Below are the code and all the weights of a small trained network. Each question names an input and a target symbol and asks about switching units off, where a switched-off unit gives its printed mean instead of its output.

import numpy as np


def w(rows, s, z=0):
    codes = np.array(rows[::2]) - 128.0
    scale = np.full(codes.shape[1], s)
    scale[-1] = z or s
    return codes * scale


def norm(h):
    return h / np.sqrt((h * h).mean(-1, keepdims=True) + 1e-5)


def softmax(a):
    e = np.exp(a - a.max(-1, keepdims=True))
    return e / e.sum(-1, keepdims=True)


def log_softmax(a):
    a = a - a.max(-1, keepdims=True)
    return a - np.log(np.exp(a).sum(-1, keepdims=True))


def net(x, mask):
    ids = ['ΓΔΠβζθμτφ'.index(c) for c in x.split()]
    T = len(ids)
    res = E[ids] + P[:T]
    u = 0
    for l in range(3):
        r = norm(res)
        for j in range(2):
            rows = slice(2 * j, 2 * j + 2)
            q, k, v = (r @ M[l][rows].T for M in (Q, K, V))
            z = softmax(np.where(np.tri(T) > 0, q @ k.T / 2**0.5, -1e9)) @ v
            o = O[l][rows]
            res = res + np.where(mask[u + j], z, o[:, -1]) @ o[:, :-1]
        u += 2
    return log_softmax(norm(res)[-1] @ U[:, :-1].T + U[:, -1])


Q, K, V, O = {}, {}, {}, {}
E = w([
[105,203,114,189,114],'Γ',
[192,201,118,153,170],'Δ',
[63,118,106,87,147],'Π',
[57,20,138,215,86],'β',
[195,85,107,186,187],'ζ',
[170,77,180,86,92],'θ',
[142,172,154,79,191],'μ',
[53,167,198,128,4],'τ',
[109,86,14,168,198],'φ',
],0.0041)
P = w([
[140,120,118,101,115],'0',
[136,165,254,131,122],'1',
[156,132,92,125,95],'2',
[117,113,140,83,135],'3',
[142,116,150,109,130],'4',
[146,121,156,104,130],'5',
],0.004)
Q[0] = w([
[176,134,155,145,32],'L0H0',
[203,182,88,226,192],'L0H0',
[253,178,9,114,89],'L0H1',
[188,168,90,59,114],'L0H1',
],0.0038)
K[0] = w([
[233,192,40,189,191],'L0H0',
[113,16,71,81,5],'L0H0',
[198,111,58,7,24],'L0H1',
[91,120,52,89,152],'L0H1',
],0.0032)
V[0] = w([
[115,182,2,113,199],'L0H0',
[245,129,173,104,142],'L0H0',
[52,215,204,135,155],'L0H1',
[107,115,160,63,232],'L0H1',
],0.003)
O[0] = w([
[165,192,253,121,180,145],'L0H0',
[191,136,81,172,23,142],'L0H0',
[87,227,44,83,78,254],'L0H1',
[160,135,50,22,137,100],'L0H1',
],0.0032,0.00089)
Q[1] = w([
[40,182,197,14,187],'L1H0',
[204,165,203,237,67],'L1H0',
[138,106,191,252,87],'L1H1',
[151,60,117,122,169],'L1H1',
],0.0036)
K[1] = w([
[149,92,98,4,240],'L1H0',
[188,130,180,226,84],'L1H0',
[54,216,103,214,93],'L1H1',
[51,131,196,147,163],'L1H1',
],0.0041)
V[1] = w([
[80,68,211,205,128],'L1H0',
[45,136,175,2,216],'L1H0',
[49,206,197,207,104],'L1H1',
[44,108,92,120,87],'L1H1',
],0.0043)
O[1] = w([
[57,75,87,150,188,104],'L1H0',
[190,163,3,238,31,164],'L1H0',
[99,127,40,50,218,248],'L1H1',
[116,66,112,116,62,91],'L1H1',
],0.0043,0.0017)
Q[2] = w([
[75,80,84,228,180],'L2H0',
[142,165,131,131,157],'L2H0',
[24,75,217,127,3],'L2H1',
[128,243,98,76,46],'L2H1',
],0.0035)
K[2] = w([
[202,243,202,76,69],'L2H0',
[93,51,65,96,154],'L2H0',
[224,254,16,122,212],'L2H1',
[173,41,157,208,203],'L2H1',
],0.0039)
V[2] = w([
[91,102,13,205,97],'L2H0',
[40,117,119,152,195],'L2H0',
[181,151,42,63,182],'L2H1',
[226,163,144,254,219],'L2H1',
],0.0036)
O[2] = w([
[30,122,83,199,64,97],'L2H0',
[92,126,193,221,188,179],'L2H0',
[42,185,92,6,148,254],'L2H1',
[156,69,2,184,218,241],'L2H1',
],0.0037,0.00062)
U = w([
[29,230,74,19,222,253],'Γ',
[219,214,157,47,215,56],'Δ',
[145,156,3,174,45,38],'Π',
[34,35,187,216,129,118],'β',
[192,47,186,144,220,32],'ζ',
[195,44,238,58,59,140],'θ',
[233,210,107,78,81,82],'μ',
[29,154,191,55,24,149],'τ',
[141,60,13,213,212,241],'φ',
],0.0042,0.002)

Each question gives the input, a string of symbols that net reads in full, and the target symbol t.
The units are the heads (2 rows each of Q, K, V and O). Each row of codes is followed by its name. A weight is (code - 128) times the scale printed after its matrix; where a second scale follows, it is the last column's (O and U).
mask holds one flag per head, layer by layer. A switched-off head (its flag False) gives its mean, the last column of its rows in O, instead of its output. The means were averaged over made-up inputs and are rounded, as every weight is.
A unit's drop is (log p(t) with every unit on - log p(t) with that unit switched off) / (log p(t) with every unit on - log p(t) with every unit switched off).
The circuit of an input: a set's keep is (log p(t) with only the set's units on - log p(t) with every unit switched off) / (log p(t) with every unit on - log p(t) with every unit switched off). Starting from all 6 units, units are removed one at a time, each time the one whose removal leaves the highest keep (on an exact tie, the one counted first), for as long as the keep stays at least 0.8.
circuit, biggest first: the units of the circuit, biggest drop first
unit that matters most: the unit with the biggest drop
heads that matter: for each layer, one digit per head in row order, 1 if its drop is at least 0.15 and else 0, layers parted by /
drop when u is switched off: that unit's drop, to one decimal
input τ β τ φ θ Γ, target τ: circuit, biggest first => [L2H1; L1H1]
input τ Π β τ Γ Γ, target τ: circuit, biggest first => [L2H1; L0H0]
input β θ θ β φ φ, target β: heads that matter => 10 / 11 / 01
input Π Δ Π, target Π: heads that matter => 00 / 10 / 00
input Γ τ Γ Γ ζ, target Γ: heads that matter => 00 / 01 / 01
input Γ Δ Γ, target Γ: unit that matters most => L1H1
input Γ Π Γ Π ζ, target Γ: circuit, biggest first => [L1H1; L2H1; L2H0]
input β β τ ζ, target β: heads that matter => 10 / 00 / 11
input φ β φ Γ, target φ: circuit, biggest first => [L2H1; L0H1; L1H1]
input τ Γ Π, target τ: heads that matter => 00 / 00 / 01
input Γ φ Γ ζ τ, target Γ: heads that matter => 10 / 01 / 01
input Γ φ β Γ Γ θ, target Γ: heads that matter => 10 / 01 / 01
input φ φ τ, target φ: drop when L0H0 is switched off => 0.2
input Γ θ Γ, target Γ: drop when L1H1 is switched off => 0.9
input Γ φ θ, target Γ: drop when L1H0 is switched off => 0.1
